Below is a small trained network, with its code and all its weights. Each question gives an input and a class and asks what happens when units are switched off, that is, made to give their printed mean instead of their output.

import numpy as np


def w(rows, s, z=0):
    codes = np.array(rows[::2]) - 128.0
    scale = np.full(codes.shape[1], s)
    scale[-1] = z or s
    return codes * scale


def f(y):
    return y / 2 * (1 + np.tanh(0.7978845608 * (y + 0.044715 * y**3)))


def log_softmax(a):
    a = a - a.max(-1, keepdims=True)
    return a - np.log(np.exp(a).sum(-1, keepdims=True))


def net(x, mask):
    res = np.array(x, float).reshape(1, 8) / 4 @ E
    y = f(res @ A[0][:, :-1].T + A[0][:, -1])
    res = res + np.where(mask, y, B[0][:, -1]) @ B[0][:, :-1]
    return log_softmax(res[-1] @ U[:, :-1].T + U[:, -1])


A, B = {}, {}
E = w([
[189,73,111,73,69,175,107,129],'x0',
[147,221,13,118,132,127,97,195],'x1',
[17,140,93,33,92,145,114,85],'x2',
[107,94,157,128,152,191,1,76],'x3',
[91,70,86,65,113,84,157,221],'x4',
[133,147,226,132,98,84,130,159],'x5',
[157,129,38,128,178,12,75,151],'x6',
[91,140,178,58,168,65,111,122],'x7',
],0.0083)
A[0] = w([
[126,104,103,143,137,135,134,174,162],'neuron 0',
[86,29,106,51,50,126,130,184,190],'neuron 1',
[102,148,113,135,149,113,113,144,146],'neuron 2',
[107,40,107,134,162,153,158,219,176],'neuron 3',
[156,110,204,146,71,160,144,96,167],'neuron 4',
[92,108,133,126,117,126,89,103,38],'neuron 5',
[116,147,118,102,90,114,131,140,159],'neuron 6',
[118,194,135,151,87,118,137,188,181],'neuron 7',
[144,138,135,164,118,112,117,177,14],'neuron 8',
[129,118,136,110,156,119,132,99,63],'neuron 9',
[219,142,122,48,133,194,73,148,170],'neuron 10',
[202,169,141,173,98,73,186,177,143],'neuron 11',
[157,101,228,108,66,182,146,87,165],'neuron 12',
[109,215,133,120,73,107,128,198,210],'neuron 13',
[175,139,112,67,129,180,94,143,136],'neuron 14',
[190,84,184,254,113,178,102,132,238],'neuron 15',
[190,155,144,150,105,86,176,164,208],'neuron 16',
[155,128,112,142,127,117,148,104,102],'neuron 17',
[129,109,121,139,166,138,148,176,44],'neuron 18',
[132,137,103,141,117,147,129,110,140],'neuron 19',
[172,106,71,103,101,148,137,129,83],'neuron 20',
[60,152,233,128,176,99,88,131,253],'neuron 21',
[130,152,144,172,164,118,96,140,203],'neuron 22',
[85,137,190,135,145,92,111,137,251],'neuron 23',
],0.015,0.0024)
B[0] = w([
[108,110,139,126,114,114,143,69,158],'neuron 0',
[29,167,161,75,133,169,41,152,221],'neuron 1',
[87,94,111,133,101,203,217,114,155],'neuron 2',
[111,48,117,185,48,122,186,38,190],'neuron 3',
[160,66,91,52,94,186,59,109,206],'neuron 4',
[102,154,113,99,110,144,210,167,150],'neuron 5',
[159,134,163,149,134,130,103,152,154],'neuron 6',
[175,162,145,186,147,95,84,191,181],'neuron 7',
[121,145,114,156,173,129,142,109,154],'neuron 8',
[94,155,101,120,155,163,139,135,135],'neuron 9',
[123,104,117,150,103,195,40,175,194],'neuron 10',
[228,191,146,106,168,71,214,157,227],'neuron 11',
[137,22,134,18,70,132,29,64,225],'neuron 12',
[138,143,148,186,101,173,84,212,196],'neuron 13',
[133,113,171,151,71,143,49,138,171],'neuron 14',
[172,77,63,253,122,183,76,184,254],'neuron 15',
[189,164,101,91,146,115,230,125,207],'neuron 16',
[40,171,71,51,71,242,231,180,143],'neuron 17',
[169,122,152,180,138,82,123,65,146],'neuron 18',
[141,96,125,110,117,130,142,182,147],'neuron 19',
[98,135,187,128,112,127,117,154,173],'neuron 20',
[33,149,211,202,100,75,172,118,207],'neuron 21',
[84,135,159,151,71,126,163,159,169],'neuron 22',
[84,171,154,176,123,136,125,111,178],'neuron 23',
],0.017)
U = w([
[123,170,76,103,197,103,169,84,62],'0',
[204,125,75,229,110,157,143,157,220],'1',
[225,139,106,93,115,153,121,154,10],'2',
[153,138,112,133,201,93,84,79,21],'3',
[134,73,134,78,84,129,144,18,122],'4',
[21,176,206,152,129,143,66,129,254],'5',
[102,254,184,147,179,34,242,104,102],'6',
],0.0085,0.0022)

Each question gives the input, the list of numbers given to net, and the class t.
The units are the neurons (one row each of A and B). Each row of codes is followed by its name. A weight is (code - 128) times the scale printed after its matrix; where a second scale follows, it is the last column's (A, B and U).
mask holds one flag per neuron, in row order. A switched-off neuron (its flag False) gives its mean, the last column of its row in B, instead of its output. The means were averaged over made-up inputs and are rounded, as every weight is.
A unit's drop is (log p(t) with every unit on - log p(t) with that unit switched off) / (log p(t) with every unit on - log p(t) with every unit switched off).
The circuit of an input: a set's keep is (log p(t) with only the set's units on - log p(t) with every unit switched off) / (log p(t) with every unit on - log p(t) with every unit switched off). Starting from the 12 units with the biggest drops (on a tie, the unit counted first), units are removed one at a time, each time the one whose removal leaves the highest keep (on an exact tie, the one counted first), for as long as the keep stays at least 0.8.
circuit, biggest first: the units of the circuit, biggest drop first
unit that matters most: the unit with the biggest drop
k most important neurons: the k neurons with the biggest drops, biggest first
drop when u is switched off: that unit's drop, to one decimal
input [8,-1,-2,-8,8,7,-5,-3], class 2: unit that matters most : neuron 11
input [-8,1,6,-1,-7,-2,-2,0], class 6: circuit, biggest first : [neuron 12; neuron 15]
input [-4,-3,-8,2,-3,-2,3,5], class 6: circuit, biggest first : [neuron 21; neuron 10; neuron 12]
input [-3,-4,5,-4,-6,4,1,-7], class 4: circuit, biggest first : [neuron 12; neuron 13]
input [-6,-6,-7,-6,-7,-1,-6,8], class 4: 2 most important neurons : [neuron 12; neuron 4]
input [7,1,2,-5,-5,-6,-4,-8], class 2: circuit, biggest first : [neuron 12; neuron 21]
input [4,6,2,0,3,3,6,-4], class 5: 2 most important neurons : [neuron 15; neuron 1]
input [2,4,5,-6,3,-2,8,-5], class 5: 4 most important neurons : [neuron 1; neuron 15; neuron 20; neuron 13]
input [-8,-7,-1,-5,2,-2,-7,6], class 4: 4 most important neurons : [neuron 12; neuron 1; neuron 4; neuron 13]
input [-5,-6,-4,-3,-4,3,-8,-4], class 4: 4 most important neurons : [neuron 12; neuron 4; neuron 13; neuron 21]
input [7,3,4,2,-2,5,-5,-4], class 4: 3 most important neurons : [neuron 12; neuron 4; neuron 21]
input [-8,-5,-8,1,-6,-4,6,4], class 6: 2 most important neurons : [neuron 21; neuron 4]
input [8,-7,-6,-6,8,-3,3,8], class 6: 2 most important neurons : [neuron 12; neuron 4]
input [-1,7,-1,3,6,1,-7,1], class 5: circuit, biggest first : [neuron 15]
input [6,-2,-7,8,7,-1,3,0], class 5: 3 most important neurons : [neuron 1; neuron 11; neuron 16]
input [1,-1,0,5,-1,-4,7,-1], class 5: 2 most important neurons : [neuron 15; neuron 11]
input [-5,-1,3,7,0,-1,-3,-6], class 1: 3 most important neurons : [neuron 1; neuron 15; neuron 3]
input [-8,-7,3,-7,6,-5,1,-4], class 4: 2 most important neurons : [neuron 3; neuron 21]
input [-2,1,5,-3,-4,5,1,-3], class 6: drop when neuron 4 is switched off : 0.1
input [5,-2,-3,5,5,-6,-8,3], class 4: circuit, biggest first : [neuron 12]
input [6,1,2,-5,-8,-2,-7,-5], class 4: drop when neuron 7 is switched off : 0.1
input [3,1,4,-2,-6,8,2,-4], class 2: drop when neuron 21 is switched off : 0.1
